Here is a tiny trained network, its code and every weight. The questions are about switching its units off for an input and a class, where a switched-off unit gives its printed mean instead of its output.

import numpy as np


def w(rows, s, z=0):
    codes = np.array(rows[::2]) - 128.0
    scale = np.full(codes.shape[1], s)
    scale[-1] = z or s
    return codes * scale


def f(y):
    return np.maximum(y, 0)


def log_softmax(a):
    a = a - a.max(-1, keepdims=True)
    return a - np.log(np.exp(a).sum(-1, keepdims=True))


def net(x, mask):
    res = np.array(x, float).reshape(1, 6) / 4 @ E
    y = f(res @ A[0][:, :-1].T + A[0][:, -1])
    res = res + np.where(mask, y, B[0][:, -1]) @ B[0][:, :-1]
    return log_softmax(res[-1] @ U[:, :-1].T + U[:, -1])


A, B = {}, {}
E = w([
[132,178,136,246,141,135,84,166],'x0',
[143,71,55,186,128,42,164,174],'x1',
[174,57,93,140,84,208,101,132],'x2',
[78,101,124,67,141,130,74,221],'x3',
[150,179,20,106,160,136,105,104],'x4',
[133,130,131,126,128,127,128,130],'x5',
],0.012)
A[0] = w([
[65,138,111,78,150,127,54,217,13],'n0',
[140,153,113,154,110,124,160,48,3],'n1',
[139,147,45,123,153,153,78,103,71],'n2',
[145,110,127,92,118,121,193,61,89],'n3',
[86,122,202,138,87,145,142,138,87],'n4',
[69,210,186,123,158,77,169,127,21],'n5',
[121,77,154,150,106,118,132,131,141],'n6',
[132,191,64,91,160,156,124,135,36],'n7',
[192,63,106,160,46,236,86,125,42],'n8',
[101,74,186,158,86,145,141,144,13],'n9',
[173,172,139,180,125,137,168,71,57],'n10',
[120,167,179,91,118,182,98,84,118],'n11',
[105,169,142,136,160,79,145,100,63],'n12',
[125,182,140,246,156,163,84,162,80],'n13',
[118,180,183,103,121,181,60,95,91],'n14',
],0.011,0.0069)
B[0] = w([
[135,18,226,226,86,182,76,58,231],'n0',
[109,60,215,192,102,187,103,120,176],'n1',
[205,188,177,162,214,141,209,138,200],'n2',
[92,84,148,94,115,157,137,161,206],'n3',
[152,191,174,143,185,159,177,160,205],'n4',
[102,158,99,106,166,93,59,49,231],'n5',
[123,188,96,151,170,124,159,137,186],'n6',
[159,139,178,139,203,157,174,144,186],'n7',
[58,183,112,103,167,39,37,28,254],'n8',
[180,173,186,153,216,127,199,87,180],'n9',
[161,30,167,174,101,181,77,101,203],'n10',
[149,72,64,150,119,62,164,163,252],'n11',
[96,144,107,135,132,95,70,85,187],'n12',
[47,82,66,2,115,202,192,161,253],'n13',
[122,106,45,177,106,61,156,207,250],'n14',
],0.0083,0.01)
U = w([
[125,81,178,167,103,160,84,118,95],'0',
[96,178,120,105,152,83,57,91,86],'1',
[159,183,160,140,188,143,177,142,94],'2',
[89,99,119,22,108,170,159,141,127],'3',
[135,139,128,129,109,120,118,147,254],'4',
[134,106,68,187,107,55,150,177,99],'5',
[143,187,128,107,47,140,114,151,164],'6',
[181,214,158,89,8,151,96,159,83],'7',
],0.015,0.02)

Each question gives the input, the list of numbers given to net, and the class t.
The units are the neurons (one row each of A and B). Each row of codes is followed by its name. A weight is (code - 128) times the scale printed after its matrix; where a second scale follows, it is the last column's (A, B and U).
mask holds one flag per neuron, in row order. A switched-off neuron (its flag False) gives its mean, the last column of its row in B, instead of its output. The means were averaged over made-up inputs and are rounded, as every weight is.
A unit's drop is (log p(t) with every unit on - log p(t) with that unit switched off) / (log p(t) with every unit on - log p(t) with every unit switched off).
The circuit of an input: a set's keep is (log p(t) with only the set's units on - log p(t) with every unit switched off) / (log p(t) with every unit on - log p(t) with every unit switched off). Starting from the 12 units with the biggest drops (on a tie, the unit counted first), units are removed one at a time, each time the one whose removal leaves the highest keep (on an exact tie, the one counted first), for as long as the keep stays at least 0.8.
circuit, biggest first: the units of the circuit, biggest drop first
unit that matters most: the unit with the biggest drop
k most important neurons: the k neurons with the biggest drops, biggest first
drop of u: that unit's drop, to one decimal
input [-7,0,7,-7,6,-3], class 0: circuit, biggest first => (n1)
input [6,-8,-7,4,5,-2], class 5: 3 most important neurons => (n14, n11, n8)
input [0,7,1,-7,-8,1], class 2: circuit, biggest first => (n9, n14)
input [-1,-8,5,-6,-5,-1], class 5: circuit, biggest first => (n14, n11)
input [-2,5,1,4,6,0], class 2: circuit, biggest first => (n2, n14)
input [-6,1,8,-7,2,-7], class 1: 2 most important neurons => (n8, n0)
input [-6,8,-3,5,-1,8], class 4: 3 most important neurons => (n14, n11, n13)
input [4,-1,-5,7,1,7], class 0: 2 most important neurons => (n0, n8)
input [-5,2,-6,-6,5,0], class 0: circuit, biggest first => (n1, n10)
input [-8,0,3,3,-8,-5], class 2: 4 most important neurons => (n9, n13, n4, n6)
input [8,8,7,6,-1,6], class 3: 2 most important neurons => (n13, n14)
input [0,6,6,-7,3,4], class 0: 2 most important neurons => (n10, n1)
input [8,0,0,1,8,-5], class 2: 3 most important neurons => (n2, n7, n3)
input [7,-3,-2,-2,-8,0], class 2: unit that matters most => n4
input [0,5,5,7,2,0], class 0: 2 most important neurons => (n0, n14)
input [5,-8,-1,5,0,-7], class 5: 2 most important neurons => (n14, n11)
input [-6,-4,1,-1,8,-8], class 2: 3 most important neurons => (n2, n13, n7)
input [-3,-8,8,-7,-7,-5], class 1: drop of n8 => 1.6
input [4,7,-3,-2,-3,-8], class 4: drop of n11 => 0.8
input [-6,-3,3,-6,-7,1], class 2: unit that matters most => n9
input [5,-5,-4,3,-1,-4], class 3: drop of n8 => 0.4
